Here is a tiny trained network, its code and every weight. The questions are about switching its units off for an input and a target symbol, where a switched-off unit gives its printed mean instead of its output.

import numpy as np


def w(rows, s, z=0):
    codes = np.array(rows[::2]) - 128.0
    scale = np.full(codes.shape[1], s)
    scale[-1] = z or s
    return codes * scale


def norm(h):
    return h / np.sqrt((h * h).mean(-1, keepdims=True) + 1e-5)


def f(y):
    return y / 2 * (1 + np.tanh(0.7978845608 * (y + 0.044715 * y**3)))


def softmax(a):
    e = np.exp(a - a.max(-1, keepdims=True))
    return e / e.sum(-1, keepdims=True)


def log_softmax(a):
    a = a - a.max(-1, keepdims=True)
    return a - np.log(np.exp(a).sum(-1, keepdims=True))


def net(x, mask):
    ids = ['αβγδεζηθμξπστφψω'.index(c) for c in x.split()]
    T = len(ids)
    res = E[ids] + P[:T]
    u = 0
    for l in range(2):
        r = norm(res)
        for j in range(3):
            rows = slice(3 * j, 3 * j + 3)
            q, k, v = (r @ M[l][rows].T for M in (Q, K, V))
            z = softmax(np.where(np.tri(T) > 0, q @ k.T / 3**0.5, -1e9)) @ v
            o = O[l][rows]
            res = res + np.where(mask[u + j], z, o[:, -1]) @ o[:, :-1]
        u += 3
        y = f(norm(res) @ A[l][:, :-1].T + A[l][:, -1])
        res = res + np.where(mask[u : u + 4], y, B[l][:, -1]) @ B[l][:, :-1]
        u += 4
    return log_softmax(norm(res)[-1] @ U[:, :-1].T + U[:, -1])


Q, K, V, O, A, B = {}, {}, {}, {}, {}, {}
E = w([
[207,223,252],'α',
[74,75,90],'β',
[164,70,103],'γ',
[213,78,114],'δ',
[111,206,70],'ε',
[157,161,129],'ζ',
[110,43,34],'η',
[85,129,223],'θ',
[173,68,175],'μ',
[121,203,88],'ξ',
[133,102,210],'π',
[100,183,54],'σ',
[105,179,61],'τ',
[151,48,50],'φ',
[200,146,72],'ψ',
[75,213,164],'ω',
],0.018)
P = w([
[247,162,254],'0',
[208,153,243],'1',
[178,147,223],'2',
[155,147,206],'3',
[137,142,192],'4',
[126,145,177],'5',
[115,138,185],'6',
[105,141,173],'7',
[92,136,153],'8',
[93,145,115],'9',
],0.0059)
Q[0] = w([
[116,126,105],'L0H0',
[4,43,175],'L0H0',
[95,127,12],'L0H0',
[90,48,84],'L0H1',
[96,178,21],'L0H1',
[136,232,86],'L0H1',
[185,14,127],'L0H2',
[223,44,116],'L0H2',
[187,39,49],'L0H2',
],0.016)
K[0] = w([
[118,128,108],'L0H0',
[34,9,160],'L0H0',
[94,128,29],'L0H0',
[125,6,93],'L0H1',
[134,144,58],'L0H1',
[140,249,92],'L0H1',
[225,100,138],'L0H2',
[234,128,121],'L0H2',
[242,100,55],'L0H2',
],0.018)
V[0] = w([
[31,107,166],'L0H0',
[145,133,118],'L0H0',
[122,77,190],'L0H0',
[38,112,128],'L0H1',
[134,12,123],'L0H1',
[120,74,124],'L0H1',
[94,87,144],'L0H2',
[123,106,174],'L0H2',
[248,10,8],'L0H2',
],0.013)
O[0] = w([
[72,123,180,25],'L0H0',
[139,130,121,147],'L0H0',
[102,118,77,73],'L0H0',
[163,106,177,46],'L0H1',
[29,97,197,4],'L0H1',
[93,113,162,62],'L0H1',
[137,104,98,57],'L0H2',
[104,83,130,132],'L0H2',
[187,114,247,98],'L0H2',
],0.014,0.004)
A[0] = w([
[213,42,77,153],'L0N0',
[77,2,91,1],'L0N1',
[153,63,74,213],'L0N2',
[163,148,103,150],'L0N3',
],0.024,0.00086)
B[0] = w([
[119,251,251,242],'L0N0',
[186,194,195,205],'L0N1',
[96,166,209,193],'L0N2',
[173,106,157,253],'L0N3',
],0.017,0.0058)
Q[1] = w([
[133,252,89],'L1H0',
[71,67,101],'L1H0',
[69,102,156],'L1H0',
[166,50,206],'L1H1',
[118,114,224],'L1H1',
[57,190,138],'L1H1',
[171,158,152],'L1H2',
[80,201,170],'L1H2',
[91,79,95],'L1H2',
],0.026)
K[1] = w([
[228,26,248],'L1H0',
[65,156,180],'L1H0',
[16,76,47],'L1H0',
[214,93,213],'L1H1',
[207,163,235],'L1H1',
[63,252,111],'L1H1',
[105,61,84],'L1H2',
[24,87,175],'L1H2',
[187,220,162],'L1H2',
],0.019)
V[1] = w([
[102,172,144],'L1H0',
[85,166,92],'L1H0',
[151,188,156],'L1H0',
[3,158,214],'L1H1',
[58,140,79],'L1H1',
[131,192,142],'L1H1',
[138,134,148],'L1H2',
[155,137,178],'L1H2',
[168,190,130],'L1H2',
],0.017)
O[1] = w([
[138,81,122,168],'L1H0',
[151,91,161,67],'L1H0',
[78,76,130,255],'L1H0',
[60,252,195,147],'L1H1',
[12,101,144,54],'L1H1',
[96,182,69,231],'L1H1',
[163,114,114,173],'L1H2',
[232,92,93,239],'L1H2',
[126,52,71,170],'L1H2',
],0.013,0.0078)
A[1] = w([
[153,169,162,174],'L1N0',
[128,79,250,75],'L1N1',
[197,47,142,220],'L1N2',
[135,117,218,253],'L1N3',
],0.026,0.003)
B[1] = w([
[71,168,91,214],'L1N0',
[128,2,159,255],'L1N1',
[59,87,216,231],'L1N2',
[75,56,140,249],'L1N3',
],0.028,0.013)
U = w([
[76,77,184,213],'α',
[124,73,137,205],'β',
[119,166,162,217],'γ',
[15,186,143,139],'δ',
[142,154,111,188],'ε',
[189,117,139,104],'ζ',
[113,128,131,23],'η',
[163,118,139,104],'θ',
[162,100,102,79],'μ',
[67,96,15,131],'ξ',
[145,111,107,76],'π',
[107,111,113,2],'σ',
[140,149,143,82],'τ',
[142,154,116,168],'φ',
[162,175,250,26],'ψ',
[108,125,122,16],'ω',
],0.017,0.0049)

Each question gives the input, a string of symbols that net reads in full, and the target symbol t.
The units are the heads (3 rows each of Q, K, V and O) and the neurons (one row each of A and B). Each row of codes is followed by its name. A weight is (code - 128) times the scale printed after its matrix; where a second scale follows, it is the last column's (O, A, B and U).
mask holds one flag per unit, layer by layer, with each layer's heads first. A switched-off unit (its flag False) gives its mean, the last column of its rows in O or B, instead of its output. The means were averaged over made-up inputs and are rounded, as every weight is.
A unit's drop is (log p(t) with every unit on - log p(t) with that unit switched off) / (log p(t) with every unit on - log p(t) with every unit switched off).
The circuit of an input: a set's keep is (log p(t) with only the set's units on - log p(t) with every unit switched off) / (log p(t) with every unit on - log p(t) with every unit switched off). Starting from the 12 units with the biggest drops (on a tie, the unit counted first), units are removed one at a time, each time the one whose removal leaves the highest keep (on an exact tie, the one counted first), for as long as the keep stays at least 0.8.
circuit, biggest first: the units of the circuit, biggest drop first
k most important neurons: the k neurons with the biggest drops, biggest first
top k neurons in layer l: the k neurons of layer l with the biggest drops, biggest first
which heads matter: for each layer, one digit per head in row order, 1 if its drop is at least 0.15 and else 0, layers parted by /
drop when u is switched off: that unit's drop, to one decimal
input η δ ψ ψ, target ψ: circuit, biggest first => L0H2; L0H0; L0H1; L1N1
input β μ μ θ ω α, target ξ: circuit, biggest first => L0H2; L1N2
input ψ ψ ψ π δ ξ ξ θ, target δ: which heads matter => 001 / 000
input ω ζ ω ε ω θ τ τ τ α, target δ: circuit, biggest first => L0H2; L1N1
input ω ζ ξ, target ξ: circuit, biggest first => L0H2
input ω γ δ φ ψ θ α τ, target δ: 3 most important neurons => L0N0; L0N3; L0N2
input σ τ τ γ β θ σ, target δ: which heads matter => 001 / 010
input ζ π σ ε γ σ θ ξ, target δ: which heads matter => 011 / 010
input π α μ π, target δ: which heads matter => 000 / 010
input δ ψ π σ ω η ω ψ ε, target ξ: which heads matter => 001 / 010
input θ ω σ, target ξ: 2 most important neurons => L0N1; L1N2
input σ η ε μ θ ξ, target δ: which heads matter => 111 / 010
input τ σ μ δ ζ τ π γ ψ, target ψ: which heads matter => 011 / 000
input θ γ ω α ζ ζ η μ τ ξ, target ξ: top neuron in layer 0 => L0N1
input σ φ θ ε τ α μ τ, target δ: 3 most important neurons => L0N0; L0N3; L1N0
input δ τ φ θ μ π τ α, target δ: which heads matter => 111 / 010
input φ γ γ ε ω ζ τ θ π ζ, target δ: 2 most important neurons => L0N0; L0N2
input ψ ζ ω θ δ σ α θ ε, target δ: 2 most important neurons => L0N0; L0N2
input ξ δ μ ω ε θ σ, target δ: top 3 neurons in layer 0 => L0N0; L0N2; L0N3
input ζ β α σ ψ ω η σ σ, target ξ: most important neuron => L0N1
input τ α θ ε, target δ: drop when L0H0 is switched off => 1.0
input φ ζ ω τ ζ, target ξ: drop when L1H1 is switched off => 0.3
